(in the rows, 128 means zero)
[118  90 102 149 126 153 110 110 115 117  93 121 159 151 133 137 105 116
 131 175 111 164 126  69 117 112 119 125 108 135 103 151 156 114 174  99
 118  96  96 182 122 146 168 170 164] : k_295
[149 109  94 139 141 148 121 105 140 146 133 140 125 162 126 151 132  99
 140 129 124 131 123  91 140 127 117 117 152 110 135 174 130  95 159 111
 109  98 103 130 168 136 126 110 138] : k_932
[ 97  93  93 145 120 151  90 125 118 119 140 120 144 128 133 150 130 115
 115 105 136 127 150 120 139 135 131 162 160 126 113 174  92 143 133 124
 126 108 110 124 147 134 109 131 126] : k_368
[123 151 145 136 136 130 142 138 118 121 107 132 123 147 140 134 136 152
 139 117 131  90 158 119 139 134 133 145 108 139 154 100 127 140 129 121
 141 139 144 129 109 131 133 137  98] : k_139
[117 123 128 135 125 126 121 105 133 133 136 125 114 138 128 156 137 129
 119 116 132 106 134 129 134 130 128 134 148 117 137 120 130 124 120 121
 123 114 133 132 141 107 122 132 120] : k_295
[115  77  67 174 137 197  84 103  94 116  64 113 170 162 147 169 120 118
 122 151 155 139 118  47 111 138 101 182 181 153  77 158 155  99 182 120
  89 110  62 143  72 117 126 144 179] : k_456
[ 80 147 150 103 108 116 115 157 112 123 124 112  95 102 117 129 169 151
 102  92 143  60 152 205 155 143 112 182 153 128 140  41 112 140  83 155
 156 160 159  94 101  83  87 128  68] : k_262
[ 92 149 154 120 132 125 137 156 107 106  78 125 151 134 139 108 140 162
 109 109 146  89 132 149 122 129 112 158  96 158 139  59 126 166 122 126
 150 151 145 136  71 126 134 167 112] : k_139
[157 120 138 140 148 117 143 119 141 117 132 133 156 162 141 115 109 113
 132 162 102 131 139  99 126 112 141  59  49 138 170 129 150 149 155 105
 139 113 123 163 166 175 175 158 150] : k_776
[146 163 165 127 157 117 170 137 113 123  92 118 130 166 132  98 109 130
 132 140 105  97 139 106 117 111  97  78  53 124 163  45 167 147 149 104
 146 150 146 152 128 140 166 172 119] : k_932
[103 140 155 105 115 126 120 139 112 118 117 123 125  95 122 102 133 155
 120 140 120  86 147 162 121 136 131 139 100 120 135  80 127 149 113 122
 143 156 149 119 111 106 135 157  93] : k_94
[111 104 111 137 125 152  97 136 106 112  80 105 185 113 142 111 124 124
 109 160 139 155  94 107 102 119 107 156 132 152  87 113 150 117 153 127
 106 133 102 147  77 124 148 157 164] : k_456
[140 155 173 113 125  90 173 138 148 133 168 142  95 108 107  97 155 131
 155 103 125 105 156 187 139 119 149  98  82 109 186 101 116 151  86 144
 162 135 175 100 154 122 119 112  67] : k_94
[104 155 160 125 133  94 142 164 127 120 143 138 112 108 139 103 155 140
 127  90 132  69 191 178 152 141 133 139  87 126 196 109  81 158 107 123
 179 136 173 107 153 122 124 153  54] : k_139
[122 107 121 132  93 132  95 107 144 136 210 150  97 116 112 159 156 122
 135  91 154 135 160 187 168 140 155 138 155 109 134 169  65 141  85 160
 139 114 150  76 164 106  50  79  88] : k_94
[ 90  86  83 154 108 164  51 125 101 112 116 113 155 131 139 162 139 132
 114 102 171 150 118 127 131 147  91 210 219 125  60 161  75 119 140 150
  96 115 102 121  81 102  87 102 149] : k_932
[143 154 156 138 140 132 158 119 132 124 128 132 132 138 138 122 129 122
 136 125 124 129 138 116 144 112 139  84  73 147 169 101 155 147 119 130
 149 136 144 137 149 145 145 149 113] : k_139
[148  79  98 158 128 150 108 109 139 113 150 125 166 127 134 130 113 111
 151 162  95 173 131  85 134 111 144 107 124 138 123 215 125 103 148 123
 109 103  90 156 169 164 141 120 152] : k_701
[106 123 104 131 124 127 107 123 119 131 123 116 118 113 124 127 132 121
 110 102 153 121 133 139 122 127 109 160 161 134 108 132 113 133 123 133
 150 108 120 122 115 109  96 147 120] : k_295
[116  91  91 167 127 163  99 114 100 104  94 104 162 147 140 164 125 116
 112 149 153 126 132  78 139 129 131 166 145 148 108 144 136 129 159 130
 113  96  82 165 106 122 142 136 152] : k_776
[156 144 135 154 142  99 147 129 145 127 138 128 148 139 131 113 134 120
 137 121 151 143 144 130 135 108 143  97  98 133 154 133 122 141 120 140
 139 123 134 140 153 144 129 110 141] : k_776
[134 110 100 168 123 129 123 125 144 110 120 119 166 145 125 124 140 131
 141 116 156 169 140 115 135 100 136 125 122 140 115 155 123 141 123 144
 143 115 122 143 137 149 101 115 151] : k_262
[117 129 150 127 107 100 120 141 130 130 161 125 119  92 125 101 134 121
 135 115 127 124 153 177 140 125 126 136 125 112 140 128  94 144 104 127
 148 137 156 105 167 126 113 122  85] : k_368
[ 96 117 112 111 123 129  99 146 105 120 126 116 118 108 125 132 124 121
 100 110 137  90 147 146 130 132 100 174 149 143 105 106 107 135 129 133
 149 124 127 123 105 118 113 148 110] : k_776
[165  95  83 157 158 179 129  89 137 122  85 114 175 197 134 163 104 117
 139 167  97 146  92  12 107  99 133 107 140 156 109 159 189  87 181 106
  75 104  65 195 118 159 172 138 201] : k_701
[182 126  99 173 125 119 141 105 177 150 194 126  93 134 111 139 153  93
 184 108 135 167 180 120 169 110 174  91 143 112 159 213 125 103  97 156
 165  91 137 109 225 157  74  67 116] : k_262
[135 132 131 133 139 140 148 109 117 119  91 107 141 172 140 137 109 122
 127 157 110 141 111  72 114 120 130  88  91 134 145  93 192 138 159 113
 120 121 115 154 107 130 176 173 157] : k_295
[176  96 100 164 136 140 128  98 166 134 156 125 149 164 134 156 126 110
 152 139 107 160 126  69 134 106 151  89 154 125 143 192 130 102 143 126
  98 108  98 148 183 150 123  98 169] : k_701
[176 168 173 123 120  59 166 123 179 158 213 133  80  82 117  86 136 117
 166 121 111 145 152 188 136 109 170  59  93  95 171 145  99 132  75 135
 175 123 197 104 226 156 114  98  83] : k_295
[116 113  95 135 128 152 119 131 121 117  78 124 155 154 124 148 133 139
 117 134 141 115 116 100 124 115 119 164 148 145 107 122 145 109 151 126
 113 129 104 147  87 119 127 145 147] : k_262
[ 84 130 123 134 126 130 101 145 118 115 116 117 124  98 127 118 144 147
 116 103 169 130 144 157 120 140 106 180 166 131  94 113 107 134 108 137
 118 144 131 117  85 108 106 114 126] : k_698
[118 149 165 117 121  97 149 132 128 120 140 128  97 110 121 113 142 150
 112 109 137  98 150 180 132 132 117 125 103 123 155  51 123 154 103 130
 155 155 158 109 127 113  98 116  91] : k_698
[107 147 160 107 131 127 131 154  93 124  62 112 169 107 136  89 107 150
 118 167 118 122  95 128 102 123  89 145  71 146 101  49 161 133 149  92
 125 160 142 165  69 123 190 178 126] : k_715
[129 106 124 139 109 118 109 111 138 129 168 120 130  92 130 124 119 107
 141 128 133 172 135 149 134 122 127 113 122 117 122 172 106 130 123 129
 147  99 141 127 167 135 125 128 118] : k_295
[122  91  84 145 139 167 100 125 112 120 112 112 147 137 132 154 107  93
 120 142 126 133 147  80 130 132 123 136 139 149 112 171 137 115 167 124
 122  94  86 155 128 138 158 161 156] : k_776
[130  92 106 139 114 133 107 128 141 135 196 138 111 112 119 146 140  99
 142 109 128 141 155 159 161 124 142 115 152 111 133 191  84 110 109 158
 134 106 127 100 179 127  85 108 112] : k_262
[134 137 134 134 136 111 153 111 129 126 121 122 118 151 124 130 124 132
 135 124 137 118 135 120 131 116 136 105 105 126 157 103 144 144 130 121
 153 112 133 141 134 135 121 135 120] : k_295
[114 109 121 131 133 158 129 114  98 111  68 128 152 150 125 147 125 148
 115 159 139  97 114  93 118 136 120 147 115 132 134  96 165 129 167 118
 110 134  99 146  79  97 152 159 149] : k_94
[130 147 135 123 139 108 160 113 138 137 128 127  98 154 117 134 143 129
 134 108 126 110 133 132 128 120 132 116 116 120 151 101 144 121 121 124
 151 121 152 128 147 126 132 120 111] : k_295
[137 155 154 113 144 109 159 123 134 142 109 131 125 168 129 129 140 153
 133 131  98  83 130 117 132 127 146 104  84 127 162  72 150 123 125  93
 128 142 147 149 133 118 157 142 105] : k_715
[156 160 159 140 130 106 159 123 155 147 145 129 117 132 131 125 136 121
 148 117 120 140 134 123 143 120 145  81  86 119 165 111 145 142 105 120
 145 132 153 131 169 135 136 124 114] : k_715
[109 113 124 110 127 124 129 124 142 133 168 128  90  99 111 153 161 123
 143  77 129  93 154 168 162 142 130 159 175 118 144 141 105  96  94 139
 131 114 131  98 160 109  91  85  68] : k_701
[120 136 154 128 124 120 132 123 130 122 134 128 124 122 142 120 141 134
 121 126 134 107 130 149 137 134 140 112  96 131 156 102 136 146 109 136
 139 140 134 107 121 119 121 153  99] : k_456
[121 100 105 138 114 124  96 130 135 140 180 124 111 108 123 133 148 111
 120  78 157 116 163 169 134 130 140 156 177 124 113 170  62 133  94 150
 154 105 137  95 145 126  51 113 102] : k_456
[148 136 127 139 169 159 157 105 114 115  67 124 156 188 145 135  98 129
 118 175 104 125 106  38  95 114 106  85  73 147 140  75 219 120 190  92
 101 143  98 175  92 143 195 165 183] : k_698
[160 100  89 181 124 128  95  98 157 129 196 128 128 117 132 144 144 100
 153  98 154 178 143 125 148 117 150 116 171 124 120 212  91 113 103 165
 129  95 120 104 196 145  51  63 140] : k_456
[115  78  71 167 131 169  78 121 119 118 124 110 172 151 137 147 116  98
 114 129 133 161 145  79 133 126 142 136 163 139 104 203 107 131 159 128
 107  89  72 154 143 137 124 156 175] : k_368
[101  74  75 159 121 180  87 108 104 102  91 115 174 124 136 175 126 140
 118 118 156 126 128  94 128 138 116 201 186 153  83 166 111 114 151 130
 118 110  74 144  89 119  90 117 153] : k_701
[114 122 129 143 118 117 110 131 120 137 155 123 115 102 127 138 139 129
 120 105 133  97 164 148 150 142 138 154 144 123 139 146  84 140 108 130
 155 118 138 125 148 109 100 131  93] : k_715
[168 111 116 153 157 134 149 113 141 123 119 119 168 160 139 114 102 119
 141 166  91 134 142  51 120  98 149  67  79 134 167 168 151 125 170 100
 122 117  95 179 169 172 181 159 155] : k_701
[110 126 115 126 145 151 124 134 116 122  76 125 128 140 125 134 127 135
 103 139 125 112 116 106 103 133  96 153 133 141 117  96 163 111 151 109
  92 136 102 150  87 111 154 154 153] : k_698
[103 113 102 160 140 172 111 109  77 107  45 115 171 144 142 168 112 146
 112 138 145 109 121  62 119 141  95 185 127 156 101 102 165 122 172 102
 123 125  91 171  72 111 147 154 145] : k_715
[103 168 162 119 150 112 168 165 100 117  47 112 161 118 135  96 128 160
 122 140 138  92 116 123 103 134 111 148  79 147 140  42 150 149 143 103
 138 165 145 147  58 112 184 179 116] : k_715
[130 108 113 155 134 141 121 113 137 127 131 134 111 130 125 154 127 126
 135 126 149 126 146 112 135 134 104 147 159 123 125 148 139 111 142 120
 114 113 102 133 126 124 100 104 143] : k_698
[125  90  94 166 108 123  93 118 147 126 191 130 133 112 118 144 139 106
 155  90 156 183 152 149 161 121 132 143 180 113 110 203  73 128 108 154
 123 100 120 101 185 134  56  60 133] : k_368
[120  93 115 125  85 143  79 111 125 146 165 133 124  89 124 149 130 120
 132 112 139 157 123 173 146 147 129 165 165 126  84 185  88 110 108 131
 138 109 130 108 145 115  86  97 108] : k_715
[134 138 122 143 143 122 145 108 135 122 115 128 127 174 130 139 136 130
 125 128 104 112 145  93 129 115 143 108 102 130 151 100 149 122 142 112
 132 112 124 157 151 131 140 136 122] : k_295
[141 100  91 161 127 138 105 112 158 138 198 138 116 130 114 139 143 100
 156 113 135 153 186 114 153 120 165 114 153 113 138 226  87 129 118 145
 151  91 132 116 191 148  89  99 128] : k_94
[141 162 165 113 144 113 146 138 145 137 140 132 101 144 132 126 144 139
 140 105 102  87 141 148 141 126 124 107 107 125 174  80 148 123 101 117
 117 137 161 130 153 132 135 124  99] : k_139
[140 154 165  92 123  86 166 146 156 155 174 126  76 107 116 124 154 139
 133  87 122  51 146 194 142 137 147 131 143 100 181 104  99 120  81 127
 149 142 164  84 149 101  89 110  62] : k_701
[ 98 133 140  87 121 140 128 157  89 127  62 111 133  95 118  96 115 136
 120 156 125 111  92 143 102 130  82 167 112 129  89  66 141 111 149 107
 127 145 128 141  65 113 172 179 111] : k_932
[ 91 104  97 139 116 159  88 128 131 117 128 128 125 131 120 156 155 126
 131 111 135 125 155 144 162 135 117 166 168 142 110 138 126 106 111 144
 129 121 111 117 125 112  81 120 117] : k_262
[ 83 140 162  99 126 135 143 141  99 124 104 116 108 135 125 133 131 135
 123 111 133  70 129 159 135 141 108 150 101 126 143  49 141 157 115 112
 139 143 147 113  95 108 147 165  80] : k_368
[ 87 127 125 126 121 135  99 140 116 125 134 122 103 116 124 164 152 127
 113  88 155  68 165 169 149 150 103 198 171 133 121  90 104 125 103 133
 143 127 146 115 113 102  93 109  94] : k_776
[107 120 128 134 129 118 132 154 117 118 113 116 148  98 123 116 143 144
 122 110 159 122 134 151 118 131 128 173 161 132 115 131  81 122 117 143
 113 141 124 122  90 110 121 127 115] : k_701
[141 145 141 142 146 111 159 125 131 126  95 121 123 155 130 113 131 145
 131 130 137  86 135 100 112 111 122 126  91 130 142  87 154 131 136 109
 140 135 136 141 118 135 138 152 111] : k_456
[ 85 163 168 104 152 120 154 151  88 109  58 123 146 119 145  86 125 163
  84 148 130  69 132 133  92 139 107 133  56 138 163  33 161 162 145  97
 137 178 134 145  52 108 196 207 108] : k_698
[117 110 121 127 118 114 123 130 123 125 149 136 125  97 128 131 138 114
 118 112 145 118 151 158 141 136 127 143 124 129 142 149  96 144 122 137
 159 115 131 109 150 134 116 122 104] : k_776
[144 104  74 191 165 182 127  97 110 123  50 133 220 177 145 154 106 123
 127 175 137 179 100   4 105 120 130 128 103 159  92 186 176  99 202  94
  83 102  56 200  94 144 186 158 212] : k_715
[100 107 100 149 111 138 103 138 107 105 100 113 165 119 124 130 141 148
 115 115 173 142 134 146 125 126 122 178 144 140  98 129 105 145 120 147
 138 135 127 121  94 124  95 122 135] : k_262
[106 133 134 135 133 128 124 144 116 113 120 127 142 131 149 120 137 142
 113 112 121  80 172 127 136 136 135 140  96 141 170 123 107 165 130 113
 164 131 142 132 129 138 134 170  96] : k_139
[107 132 133 127 131 152 128 131 110 116  99 126 140 153 127 133 134 136
 117 141 127 104 145 108 130 126 121 138 103 139 135  75 147 147 147 126
 136 142 126 136  84 107 141 163 122] : k_94
[147 127 108 147 152 129 140 150 133 121 115 117 160 135 132  96 121 112
 141 145 118 162 133  96 122  96 137  93  92 141 137 156 137 129 144 142
 135 119 115 154 133 161 158 160 154] : k_262
[136 156 174  97 117  63 156 147 163 149 202 138  63  73 112  82 150 133
 141 102 119 103 189 217 155 129 140 105 104  98 179 115  97 140  77 123
 179 139 183  86 185 131  88  96  48] : k_698
[103 117  97 147 119 155  86 143 110 119 101 105 147 114 133 135 136 127
 122 106 164 150 119 135 121 143 101 187 173 127  77 152  89 125 134 144
 116 120 119 122  94 110 119 127 137] : k_932
[142 114 109 149 129 123 122 116 155 142 206 142  98 109 124 128 132  89
 140 111 127 161 187 127 156 124 144  97 141 113 147 198 102 121 124 139
 153 109 128 103 198 146  92  92 116] : k_698
[119 138 155 114 153 131 169 146 105 116  61 123 155 148 130  95  97 135
 135 181  87 105 129  85 111 113 116  94  51 134 153  67 186 135 171  81
 117 152 115 166 114 151 209 195 133] : k_368
[155 138 157 115 122  97 159 133 158 147 179 129  98 108 110 103 124  95
 169 124 103 142 125 158 145  98 129  77  90 107 165 117 137 130 102 123
 147 120 159 121 203 158 129 104 100] : k_368
[117 145 138 117 146 145 149 132 122 127  63 123 130 149 128 151 129 133
 118 136 134  82 108 108 116 126  93 156 118 149 119  56 185 118 143 111
 125 137 122 157  79 123 163 150 146] : k_776
[151 127 128 154 137 127 139 113 154 133 159 128 101 140 126 134 130 104
 147 134 122 159 146 103 137 123 133  87 113 121 152 147 153 119 133 132
 124 113 122 134 161 136 139 118 141] : k_698
[130 161 163 117 144  74 170 149 148 131 159 129 100 105 120  92 157 145
 139  82 150  87 158 197 134 130 140 111 100 115 169  96  99 142  85 139
 166 147 172  84 148 129  89 112  70] : k_456
[118 164 152 140 157 110 166 162 121 118  65 116 143 152 136  88 139 148
 119 126 150  94 146 120 106 118 120 133  78 143 147  64 137 146 140 122
 149 160 145 137  86 132 161 173 118] : k_456
[ 79 108 108 140 118 143 100 127  88 106  96 135 132 111 131 141 142 151
  95 117 162 119 153 139 126 153 104 191 150 134 113 113 105 129 139 128
 114 143 103 113  79  85 103 131 112] : k_698
[121 147 153 126 136 126 146 116 138 130 153 148 100 122 129 127 137 123
 140 112 147 132 140 152 134 136 125 101 100 123 155 112 131 132 111 127
 136 141 145 104 133 129 126 116 100] : k_698
[124 128 126 120 132 145 121 130 128 127 109 129 134 131 140 125 120 134
 125 108 122  95 132 115 115 121 125 129 112 142 134 130 127 140 134 109
 144 120 124 145 127 148 142 165 118] : k_139
[128 125 160 121 113 106 137 132 121 120 139 128 125 103 123 112 115 119
 124 141 127 114 148 158 134 117 119 111  79 130 146  93 126 151 122 119
 159 135 153 135 152 145 145 144 100] : k_776
[ 98 152 168 116 117  99 132 154 126 123 150 125 109  89 119 113 139 127
 131 104 132 110 143 196 152 134 120 139 115 122 158  86 118 145  90 147
 152 151 164 102 139 107 111 131  90] : k_368
[114 125 145 130 111 100 145 134 139 118 148 134 122 109 119 133 147 127
 123  93 170 120 151 180 148 126 139 140 115 129 140 122  90 156  97 142
 156 121 150 109 136 123 106 116  88] : k_776
